Below is a small trained network, with its code and all its weights. Each question gives an input and a class and asks what happens when units are switched off, that is, made to give their printed mean instead of their output.

import numpy as np


def w(rows, s, z=0):
    codes = np.array(rows[::2]) - 128.0
    scale = np.full(codes.shape[1], s)
    scale[-1] = z or s
    return codes * scale


def f(y):
    return y / 2 * (1 + np.tanh(0.7978845608 * (y + 0.044715 * y**3)))


def log_softmax(a):
    a = a - a.max(-1, keepdims=True)
    return a - np.log(np.exp(a).sum(-1, keepdims=True))


def net(x, mask):
    res = np.array(x, float).reshape(1, 5) / 4 @ E
    y = f(res @ A[0][:, :-1].T + A[0][:, -1])
    res = res + np.where(mask, y, B[0][:, -1]) @ B[0][:, :-1]
    return log_softmax(res[-1] @ U[:, :-1].T + U[:, -1])


A, B = {}, {}
E = w([
[99,68,162,177,138,100,108],'x0',
[77,88,105,219,150,103,121],'x1',
[254,185,118,186,196,93,113],'x2',
[90,152,72,146,48,26,21],'x3',
[145,143,124,99,122,139,126],'x4',
],0.0078)
A[0] = w([
[171,101,206,212,143,209,233,58],'n1',
[245,139,137,187,211,61,123,61],'n2',
[59,2,101,95,88,228,189,133],'n3',
[72,115,73,181,175,81,169,62],'n4',
[117,39,201,229,141,95,143,253],'n5',
[102,199,103,130,41,11,9,198],'n6',
],0.008,0.0057)
B[0] = w([
[166,49,109,159,167,94,188,201],'n1',
[107,134,159,71,201,55,36,199],'n2',
[156,127,173,91,200,87,155,215],'n3',
[125,109,5,101,59,137,66,143],'n4',
[124,150,174,114,161,212,117,237],'n5',
[172,72,185,174,182,136,157,254],'n6',
],0.012,0.0096)
U = w([
[168,144,171,141,134,177,115,222],'0',
[181,126,165,134,124,169,110,196],'1',
[198,80,143,176,128,120,157,3],'2',
[57,115,155,103,150,34,106,113],'3',
[171,124,144,129,124,186,99,212],'4',
[81,180,111,158,104,163,99,89],'5',
[70,125,12,136,32,107,87,38],'6',
[45,180,20,154,32,116,68,24],'7',
],0.011,0.0063)

Each question gives the input, the list of numbers given to net, and the class t.
The units are the neurons (one row each of A and B). Each row of codes is followed by its name. A weight is (code - 128) times the scale printed after its matrix; where a second scale follows, it is the last column's (A, B and U).
mask holds one flag per neuron, in row order. A switched-off neuron (its flag False) gives its mean, the last column of its row in B, instead of its output. The means were averaged over made-up inputs and are rounded, as every weight is.
A unit's drop is (log p(t) with every unit on - log p(t) with that unit switched off) / (log p(t) with every unit on - log p(t) with every unit switched off).
The circuit of an input: a set's keep is (log p(t) with only the set's units on - log p(t) with every unit switched off) / (log p(t) with every unit on - log p(t) with every unit switched off). Starting from all 6 units, units are removed one at a time, each time the one whose removal leaves the highest keep (on an exact tie, the one counted first), for as long as the keep stays at least 0.8.
circuit, biggest first: the units of the circuit, biggest drop first
most important unit: the unit with the biggest drop
k most important neurons: the k neurons with the biggest drops, biggest first
drop of u: that unit's drop, to one decimal
input [2,-1,-6,6,-1], class 2: circuit, biggest first => (n6)
input [-2,6,-1,-7,4], class 2: 2 most important neurons => (n1; n2)
input [-3,-4,7,5,2], class 3: 3 most important neurons => (n2; n5; n1)
input [3,8,-8,5,8], class 1: circuit, biggest first => (n6; n5)
input [-3,-6,8,-5,-5], class 3: circuit, biggest first => (n2; n5)
input [-1,4,7,-2,-6], class 3: 2 most important neurons => (n2; n6)
input [2,7,1,-4,-5], class 4: circuit, biggest first => (n5; n4)
input [-2,-1,7,2,-1], class 3: 2 most important neurons => (n2; n5)
input [5,7,5,-2,6], class 4: 3 most important neurons => (n5; n3; n4)
input [-2,-5,-5,-1,1], class 3: 2 most important neurons => (n5; n6)
input [1,3,-8,-8,0], class 2: 3 most important neurons => (n1; n2; n3)
input [-4,0,2,-7,-6], class 2: 2 most important neurons => (n1; n5)
input [3,-2,6,-2,-5], class 3: 2 most important neurons => (n2; n6)
input [4,-4,-2,8,0], class 2: 3 most important neurons => (n6; n5; n2)
input [2,-2,-8,-5,-3], class 3: circuit, biggest first => (n3)
input [0,-1,6,-3,4], class 3: circuit, biggest first => (n2; n6)
input [6,-2,-8,2,-8], class 1: 2 most important neurons => (n2; n5)
input [-4,-5,2,-8,3], class 2: drop of n1 => 0.8
input [-3,2,6,0,2], class 3: drop of n2 => 0.6
input [2,2,-3,7,-4], class 2: most important unit => n6
input [-2,7,-5,5,-5], class 4: drop of n6 => 0.2
